Below is a small trained network, with its code and all its weights. Each question gives an input and a class and asks what happens when units are switched off, that is, made to give their printed mean instead of their output.

import numpy as np


def w(rows, s, z=0):
    codes = np.array(rows[::2]) - 128.0
    scale = np.full(codes.shape[1], s)
    scale[-1] = z or s
    return codes * scale


def f(y):
    return y / 2 * (1 + np.tanh(0.7978845608 * (y + 0.044715 * y**3)))


def log_softmax(a):
    a = a - a.max(-1, keepdims=True)
    return a - np.log(np.exp(a).sum(-1, keepdims=True))


def net(x, mask):
    res = np.array(x, float).reshape(1, 6) / 4 @ E
    y = f(res @ A[0][:, :-1].T + A[0][:, -1])
    res = res + np.where(mask, y, B[0][:, -1]) @ B[0][:, :-1]
    return log_softmax(res[-1] @ U[:, :-1].T + U[:, -1])


A, B = {}, {}
E = w([
[211,153,69,196,96,145],'x0',
[131,128,128,130,128,131],'x1',
[167,52,123,102,169,231],'x2',
[125,127,128,125,128,130],'x3',
[166,2,149,115,132,45],'x4',
[78,85,117,225,69,144],'x5',
],0.0094)
A[0] = w([
[123,89,136,143,160,185,15],'N1',
[246,175,100,143,83,107,137],'N2',
[104,177,106,137,121,138,54],'N3',
[43,145,146,74,149,153,213],'N4',
[70,131,203,127,124,112,164],'N5',
[76,110,145,187,112,124,142],'N6',
[136,139,128,179,134,135,161],'N7',
[134,184,130,147,134,165,153],'N8',
[133,133,131,151,114,62,83],'N9',
[163,94,145,74,152,169,215],'N10',
[130,74,135,108,127,185,100],'N11',
[111,192,161,102,108,239,137],'N12',
[161,166,106,100,175,91,150],'N13',
[132,160,123,141,104,87,77],'N14',
[117,65,121,192,77,153,123],'N15',
[93,109,123,159,33,180,129],'N16',
[192,82,178,129,140,122,19],'N17',
[176,109,163,119,114,218,120],'N18',
[90,175,121,134,143,179,34],'N19',
[72,187,143,112,97,72,188],'N20',
[148,79,108,97,95,97,51],'N21',
[41,88,145,97,129,144,194],'N22',
[209,120,92,177,71,156,252],'N23',
],0.013,0.0024)
B[0] = w([
[94,177,90,193,190,121,178],'N1',
[181,86,82,79,140,78,234],'N2',
[81,91,70,117,98,79,174],'N3',
[207,63,83,106,124,99,233],'N4',
[201,139,53,99,173,130,203],'N5',
[238,193,200,112,96,122,190],'N6',
[142,115,109,77,99,181,159],'N7',
[132,76,128,118,52,99,197],'N8',
[87,144,77,200,160,102,178],'N9',
[161,184,103,146,110,84,225],'N10',
[141,209,100,171,190,82,198],'N11',
[119,138,140,153,46,70,255],'N12',
[174,156,242,145,144,153,194],'N13',
[111,178,125,181,253,171,168],'N14',
[176,139,160,147,114,92,223],'N15',
[188,150,179,163,102,134,207],'N16',
[74,121,173,143,116,75,185],'N17',
[81,219,113,182,148,87,212],'N18',
[52,66,145,142,63,39,192],'N19',
[146,163,99,199,142,124,236],'N20',
[53,84,169,128,86,26,175],'N21',
[218,82,65,105,159,120,220],'N22',
[174,114,57,132,82,125,245],'N23',
],0.0068,0.0089)
U = w([
[99,178,82,200,194,133,74],'0',
[79,75,131,137,101,89,119],'1',
[164,140,128,129,136,150,254],'2',
[213,174,208,109,121,159,86],'3',
[143,117,94,142,148,154,248],'4',
[180,87,67,105,135,161,18],'5',
[45,80,155,105,112,186,108],'6',
[85,118,143,136,196,247,44],'7',
],0.012,0.0056)

Each question gives the input, the list of numbers given to net, and the class t.
The units are the neurons (one row each of A and B). Each row of codes is followed by its name. A weight is (code - 128) times the scale printed after its matrix; where a second scale follows, it is the last column's (A, B and U).
mask holds one flag per neuron, in row order. A switched-off neuron (its flag False) gives its mean, the last column of its row in B, instead of its output. The means were averaged over made-up inputs and are rounded, as every weight is.
A unit's drop is (log p(t) with every unit on - log p(t) with that unit switched off) / (log p(t) with every unit on - log p(t) with every unit switched off).
The circuit of an input: a set's keep is (log p(t) with only the set's units on - log p(t) with every unit switched off) / (log p(t) with every unit on - log p(t) with every unit switched off). Starting from the 12 units with the biggest drops (on a tie, the unit counted first), units are removed one at a time, each time the one whose removal leaves the highest keep (on an exact tie, the one counted first), for as long as the keep stays at least 0.8.
circuit, biggest first: the units of the circuit, biggest drop first
most important unit: the unit with the biggest drop
k most important neurons: the k neurons with the biggest drops, biggest first
drop when u is switched off: that unit's drop, to one decimal
input [8,3,2,5,-2,-5], class 5: circuit, biggest first : [N2]
input [-7,-3,4,-6,1,8], class 3: 3 most important neurons : [N6; N16; N15]
input [3,5,-3,1,-2,7], class 3: circuit, biggest first : [N6; N16]
input [-8,0,2,-2,5,-4], class 5: circuit, biggest first : [N22; N4]
input [6,6,8,3,8,6], class 0: circuit, biggest first : [N11; N18]
input [8,0,-2,1,5,6], class 5: 3 most important neurons : [N23; N2; N13]
input [-1,-6,-2,5,-8,8], class 1: 2 most important neurons : [N19; N3]
input [8,0,6,5,-4,8], class 3: 3 most important neurons : [N16; N15; N6]
input [8,-5,2,-7,-1,2], class 5: circuit, biggest first : [N23; N2]
input [4,-3,7,-6,-6,-2], class 0: 4 most important neurons : [N18; N1; N11; N4]
input [-2,0,-1,6,-6,-4], class 1: 2 most important neurons : [N19; N12]
input [-8,1,4,-7,-7,5], class 5: 2 most important neurons : [N22; N4]
input [-4,0,4,-1,-1,8], class 3: 2 most important neurons : [N6; N16]
input [6,3,7,-5,4,6], class 0: circuit, biggest first : [N18; N1]
input [7,7,-5,0,-8,-8], class 1: circuit, biggest first : [N19; N3; N8]
input [-3,2,5,4,-6,2], class 1: circuit, biggest first : [N19; N12]
input [-8,-1,-2,-7,5,5], class 5: circuit, biggest first : [N22; N5]
input [0,4,3,-4,3,8], class 3: most important unit : N6
input [0,3,-8,-6,6,1], class 0: 2 most important neurons : [N9; N14]
input [3,7,-1,-5,-7,5], class 1: most important unit : N19
input [0,4,-6,-5,-8,-4], class 1: circuit, biggest first : [N19; N8]
input [-6,-6,-6,1,-8,6], class 1: 4 most important neurons : [N19; N3; N12; N8]
input [-7,1,-2,-2,-5,-5], class 5: circuit, biggest first : [N4; N5]
input [8,-6,-3,-2,4,0], class 5: 2 most important neurons : [N2; N23]
input [4,-8,6,-2,-8,-3], class 1: 3 most important neurons : [N19; N12; N8]
input [5,5,7,-3,6,3], class 0: drop when N1 is switched off : 0.2
input [-8,7,5,-5,-4,8], class 3: circuit, biggest first : [N6]
input [6,4,1,4,0,0], class 5: drop when N5 is switched off : -0.1
